Below is a small trained network, with its code and all its weights. Each question gives an input and a class and asks what happens when units are switched off, that is, made to give their printed mean instead of their output.

import numpy as np


def w(rows, s, z=0):
    codes = np.array(rows[::2]) - 128.0
    scale = np.full(codes.shape[1], s)
    scale[-1] = z or s
    return codes * scale


def norm(h):
    return h / np.sqrt((h * h).mean(-1, keepdims=True) + 1e-5)


def f(y):
    return np.maximum(y, 0)


def log_softmax(a):
    a = a - a.max(-1, keepdims=True)
    return a - np.log(np.exp(a).sum(-1, keepdims=True))


def net(x, mask):
    res = np.array(x, float).reshape(1, 8) / 4 @ E
    u = 0
    for l in range(3):
        y = f(norm(res) @ A[l][:, :-1].T + A[l][:, -1])
        res = res + np.where(mask[u : u + 4], y, B[l][:, -1]) @ B[l][:, :-1]
        u += 4
    return log_softmax(norm(res)[-1] @ U[:, :-1].T + U[:, -1])


A, B = {}, {}
E = w([
[214,143,34,155,185,22,53,211],'x0',
[118,107,43,73,161,143,218,65],'x1',
[90,2,108,166,220,174,103,60],'x2',
[142,103,148,99,92,118,100,145],'x3',
[108,99,120,79,113,98,141,182],'x4',
[82,44,163,97,153,139,137,108],'x5',
[96,99,62,49,64,102,190,175],'x6',
[41,177,185,150,122,169,224,94],'x7',
],0.0033)
A[0] = w([
[106,221,175,133,100,125,169,140,83],'0.n0',
[161,255,243,210,145,149,68,108,66],'0.n1',
[142,93,131,143,175,178,132,48,46],'0.n2',
[131,141,99,199,179,109,64,166,2],'0.n3',
],0.0077,0.0024)
B[0] = w([
[97,128,169,134,122,112,170,151,197],'0.n0',
[166,137,117,164,123,255,35,118,254],'0.n1',
[100,142,189,126,163,139,133,133,192],'0.n2',
[136,91,85,89,114,32,163,107,183],'0.n3',
],0.008,0.0069)
A[1] = w([
[76,163,175,166,206,131,115,49,4],'1.n0',
[77,2,185,122,241,159,105,59,149],'1.n1',
[102,80,175,127,227,183,119,72,1],'1.n2',
[83,140,143,148,214,160,192,27,130],'1.n3',
],0.0096,0.00097)
B[1] = w([
[126,122,92,119,108,158,128,140,199],'1.n0',
[146,148,199,180,80,254,74,87,255],'1.n1',
[116,122,119,127,94,169,108,151,225],'1.n2',
[143,147,128,146,155,198,109,115,217],'1.n3',
],0.0069,0.0097)
A[2] = w([
[190,130,17,124,187,94,103,121,2],'2.n0',
[118,181,122,146,164,179,137,80,171],'2.n1',
[126,201,77,145,175,152,176,145,74],'2.n2',
[100,107,51,135,168,194,209,10,165],'2.n3',
],0.012,0.00097)
B[2] = w([
[152,101,67,133,168,53,117,96,192],'2.n0',
[115,70,168,132,136,124,101,156,254],'2.n1',
[81,92,173,118,132,160,158,73,161],'2.n2',
[188,150,148,179,99,188,1,162,212],'2.n3',
],0.0084,0.0082)
U = w([
[198,93,32,125,159,34,98,123,92],'0',
[141,110,178,181,106,249,61,137,246],'1',
[58,138,151,105,114,96,254,152,6],'2',
],0.0074,0.0019)

Each question gives the input, the list of numbers given to net, and the class t.
The units are the neurons (one row each of A and B). Each row of codes is followed by its name. A weight is (code - 128) times the scale printed after its matrix; where a second scale follows, it is the last column's (A, B and U).
mask holds one flag per neuron, layer by layer. A switched-off neuron (its flag False) gives its mean, the last column of its row in B, instead of its output. The means were averaged over made-up inputs and are rounded, as every weight is.
A unit's drop is (log p(t) with every unit on - log p(t) with that unit switched off) / (log p(t) with every unit on - log p(t) with every unit switched off).
The circuit of an input: a set's keep is (log p(t) with only the set's units on - log p(t) with every unit switched off) / (log p(t) with every unit on - log p(t) with every unit switched off). Starting from all 12 units, units are removed one at a time, each time the one whose removal leaves the highest keep (on an exact tie, the one counted first), for as long as the keep stays at least 0.8.
circuit, biggest first: the units of the circuit, biggest drop first
top k neurons: the k neurons with the biggest drops, biggest first
k most important neurons of layer l: the k neurons of layer l with the biggest drops, biggest first
drop when u is switched off: that unit's drop, to one decimal
input [7,-1,-2,8,0,3,3,7], class 2: top 3 neurons => [0.n1 1.n1 2.n3]
input [3,-1,-5,-3,-5,1,8,1], class 2: top 2 neurons => [1.n1 0.n1]
input [-4,-4,-5,3,2,1,3,-4], class 2: top 3 neurons => [0.n1 1.n1 2.n3]
input [3,-7,-1,2,3,1,-8,-5], class 0: circuit, biggest first => [1.n1 0.n3 2.n0]
input [-2,2,-4,-3,0,-3,3,6], class 2: circuit, biggest first => [0.n1 1.n1]
input [7,6,-3,4,7,-3,8,5], class 0: top 2 neurons => [1.n1 2.n0]
input [7,-8,-1,-4,-4,-5,1,2], class 0: top 2 neurons => [1.n1 0.n3]
input [8,-7,-6,-6,2,4,5,5], class 2: top 2 neurons => [1.n1 2.n3]
input [5,-3,6,-5,-8,-5,-5,-6], class 0: top 2 neurons => [0.n3 2.n0]
input [-8,2,-3,-1,6,-7,3,-1], class 2: top 3 neurons => [0.n1 1.n1 1.n3]
input [6,3,-4,5,5,8,3,4], class 0: 2 most important neurons of layer 1 => [1.n1 1.n2]
input [4,3,3,-6,2,-7,-2,2], class 0: top 2 neurons => [2.n0 1.n1]
input [-5,-4,-3,1,8,-6,3,1], class 2: most important neuron of layer 2 => [2.n3]
input [2,3,-7,-4,-7,-7,7,7], class 2: drop when 1.n2 is switched off => 0.0
input [-2,-4,-8,-7,-3,3,8,-8], class 2: drop when 1.n1 is switched off => 0.4
input [6,-4,-7,8,1,4,-3,-8], class 0: drop when 1.n1 is switched off => 0.1
